Below is a small trained network, with its code and all its weights. Each question gives an input and a class and asks what happens when units are switched off, that is, made to give their printed mean instead of their output.

import numpy as np


def w(rows, s, z=0):
    codes = np.array(rows[::2]) - 128.0
    scale = np.full(codes.shape[1], s)
    scale[-1] = z or s
    return codes * scale


def norm(h):
    return h / np.sqrt((h * h).mean(-1, keepdims=True) + 1e-5)


def f(y):
    return np.maximum(y, 0)


def log_softmax(a):
    a = a - a.max(-1, keepdims=True)
    return a - np.log(np.exp(a).sum(-1, keepdims=True))


def net(x, mask):
    res = np.array(x, float).reshape(1, 2) / 4 @ E
    u = 0
    for l in range(4):
        y = f(norm(res) @ A[l][:, :-1].T + A[l][:, -1])
        res = res + np.where(mask[u : u + 10], y, B[l][:, -1]) @ B[l][:, :-1]
        u += 10
    return log_softmax(norm(res)[-1] @ U[:, :-1].T + U[:, -1])


A, B = {}, {}
E = w([
[89,91,166,73,6],'x0',
[136,82,93,75,164],'x1',
],0.011)
A[0] = w([
[102,158,190,175,84,38],'0.n0',
[127,83,105,108,123,132],'0.n1',
[104,175,102,122,151,61],'0.n2',
[105,149,166,253,131,4],'0.n3',
[125,128,144,107,107,130],'0.n4',
[114,137,126,127,102,127],'0.n5',
[150,130,105,173,174,60],'0.n6',
[101,103,144,72,201,120],'0.n7',
[140,152,126,187,135,159],'0.n8',
[125,119,153,143,94,178],'0.n9',
],0.011,0.0027)
B[0] = w([
[184,46,6,131,81,253],'0.n0',
[127,189,102,130,117,195],'0.n1',
[122,115,148,128,119,169],'0.n2',
[247,171,48,85,94,249],'0.n3',
[77,146,123,159,142,198],'0.n4',
[73,135,133,150,134,186],'0.n5',
[111,109,215,114,106,244],'0.n6',
[207,183,91,107,60,221],'0.n7',
[78,71,197,132,147,232],'0.n8',
[36,151,148,161,148,231],'0.n9',
],0.014,0.0044)
A[1] = w([
[142,85,179,89,122,201],'1.n0',
[86,106,52,106,218,130],'1.n1',
[97,94,106,183,172,98],'1.n2',
[93,95,128,135,171,4],'1.n3',
[122,242,141,251,121,158],'1.n4',
[133,129,162,145,156,107],'1.n5',
[95,83,130,117,148,122],'1.n6',
[196,160,119,196,220,89],'1.n7',
[121,86,140,168,202,104],'1.n8',
[99,92,71,139,184,53],'1.n9',
],0.018,0.0017)
B[1] = w([
[191,193,163,162,196,185],'1.n0',
[252,133,204,73,173,144],'1.n1',
[153,176,143,157,195,143],'1.n2',
[168,161,139,104,95,131],'1.n3',
[241,99,210,103,148,174],'1.n4',
[104,98,163,122,196,170],'1.n5',
[137,162,147,174,147,149],'1.n6',
[12,113,53,168,41,254],'1.n7',
[101,151,165,148,71,165],'1.n8',
[180,137,213,129,173,142],'1.n9',
],0.015,0.0082)
A[2] = w([
[40,106,115,123,175,48],'2.n0',
[10,125,218,142,131,72],'2.n1',
[106,66,139,78,153,51],'2.n2',
[88,118,121,96,188,97],'2.n3',
[112,126,184,134,198,4],'2.n4',
[114,115,211,127,179,32],'2.n5',
[100,89,159,95,109,74],'2.n6',
[15,128,233,150,127,105],'2.n7',
[80,103,85,125,122,58],'2.n8',
[1,135,208,166,126,98],'2.n9',
],0.014,0.0024)
B[2] = w([
[152,113,164,117,149,151],'2.n0',
[88,182,84,249,178,223],'2.n1',
[112,146,158,140,95,128],'2.n2',
[155,137,118,117,111,128],'2.n3',
[155,93,176,101,72,145],'2.n4',
[204,123,86,104,87,148],'2.n5',
[164,153,132,168,149,147],'2.n6',
[63,172,118,201,180,233],'2.n7',
[174,187,165,56,87,168],'2.n8',
[82,191,122,228,186,247],'2.n9',
],0.017,0.012)
A[3] = w([
[85,125,110,150,168,26],'3.n0',
[86,134,153,135,95,78],'3.n1',
[84,196,36,4,216,102],'3.n2',
[123,91,94,153,93,9],'3.n3',
[171,39,101,36,223,18],'3.n4',
[163,142,201,161,151,221],'3.n5',
[200,116,220,131,191,24],'3.n6',
[102,128,149,174,156,154],'3.n7',
[126,134,147,91,189,208],'3.n8',
[43,103,117,71,33,5],'3.n9',
],0.016,0.0015)
B[3] = w([
[146,199,118,155,158,224],'3.n0',
[189,137,67,132,182,172],'3.n1',
[114,36,83,216,58,178],'3.n2',
[82,67,126,165,96,168],'3.n3',
[102,251,248,59,161,144],'3.n4',
[137,154,111,47,120,215],'3.n5',
[205,180,161,60,126,179],'3.n6',
[117,193,90,95,159,254],'3.n7',
[141,159,96,121,106,134],'3.n8',
[198,62,67,159,56,200],'3.n9',
],0.019,0.0073)
U = w([
[75,245,121,230,184,201],'0',
[186,105,72,181,24,191],'1',
[222,197,193,49,120,221],'2',
[56,70,201,75,189,24],'3',
[70,60,189,105,188,3],'4',
[57,93,253,106,150,20],'5',
[84,74,159,73,211,16],'6',
[69,110,240,125,144,12],'7',
],0.014,0.0061)

Each question gives the input, the list of numbers given to net, and the class t.
The units are the neurons (one row each of A and B). Each row of codes is followed by its name. A weight is (code - 128) times the scale printed after its matrix; where a second scale follows, it is the last column's (A, B and U).
mask holds one flag per neuron, layer by layer. A switched-off neuron (its flag False) gives its mean, the last column of its row in B, instead of its output. The means were averaged over made-up inputs and are rounded, as every weight is.
A unit's drop is (log p(t) with every unit on - log p(t) with that unit switched off) / (log p(t) with every unit on - log p(t) with every unit switched off).
The circuit of an input: a set's keep is (log p(t) with only the set's units on - log p(t) with every unit switched off) / (log p(t) with every unit on - log p(t) with every unit switched off). Starting from the 12 units with the biggest drops (on a tie, the unit counted first), units are removed one at a time, each time the one whose removal leaves the highest keep (on an exact tie, the one counted first), for as long as the keep stays at least 0.8.
units of the circuit, in order: the units of the circuit, biggest drop first
top k neurons: the k neurons with the biggest drops, biggest first
top k neurons in layer l: the k neurons of layer l with the biggest drops, biggest first
drop of u: that unit's drop, to one decimal
input [0,-1], class 2: units of the circuit, in order : 1.n7; 2.n1; 2.n9
input [-7,-8], class 1: top 2 neurons in layer 0 : 0.n3; 0.n9
input [-1,-8], class 1: top 2 neurons : 0.n3; 0.n0
input [1,8], class 1: top 2 neurons : 0.n7; 3.n2
input [3,0], class 2: top 2 neurons in layer 1 : 1.n7; 1.n4
input [1,-3], class 2: top 2 neurons in layer 2 : 2.n7; 2.n1
input [2,-4], class 1: top 4 neurons : 0.n0; 2.n9; 2.n7; 2.n1
input [-5,8], class 1: top 2 neurons : 0.n7; 1.n7
input [-1,2], class 2: top 2 neurons : 1.n7; 0.n0
input [3,-1], class 2: top 2 neurons : 0.n6; 1.n7
input [-3,-3], class 2: top 4 neurons in layer 0 : 0.n8; 0.n6; 0.n9; 0.n3
input [-1,3], class 2: top neuron in layer 0 : 0.n7
input [2,-3], class 2: top 3 neurons in layer 2 : 2.n1; 2.n7; 2.n9
input [2,1], class 2: top neuron in layer 1 : 1.n4
input [0,-3], class 2: top 2 neurons in layer 0 : 0.n0; 0.n7
input [-2,-5], class 1: drop of 0.n3 : 1.1
input [2,5], class 1: drop of 2.n9 : 0.1
input [4,8], class 1: drop of 0.n3 : 0.0
input [4,-8], class 1: drop of 0.n0 : 1.2
input [-3,-2], class 2: top neuron in layer 1 : 1.n0
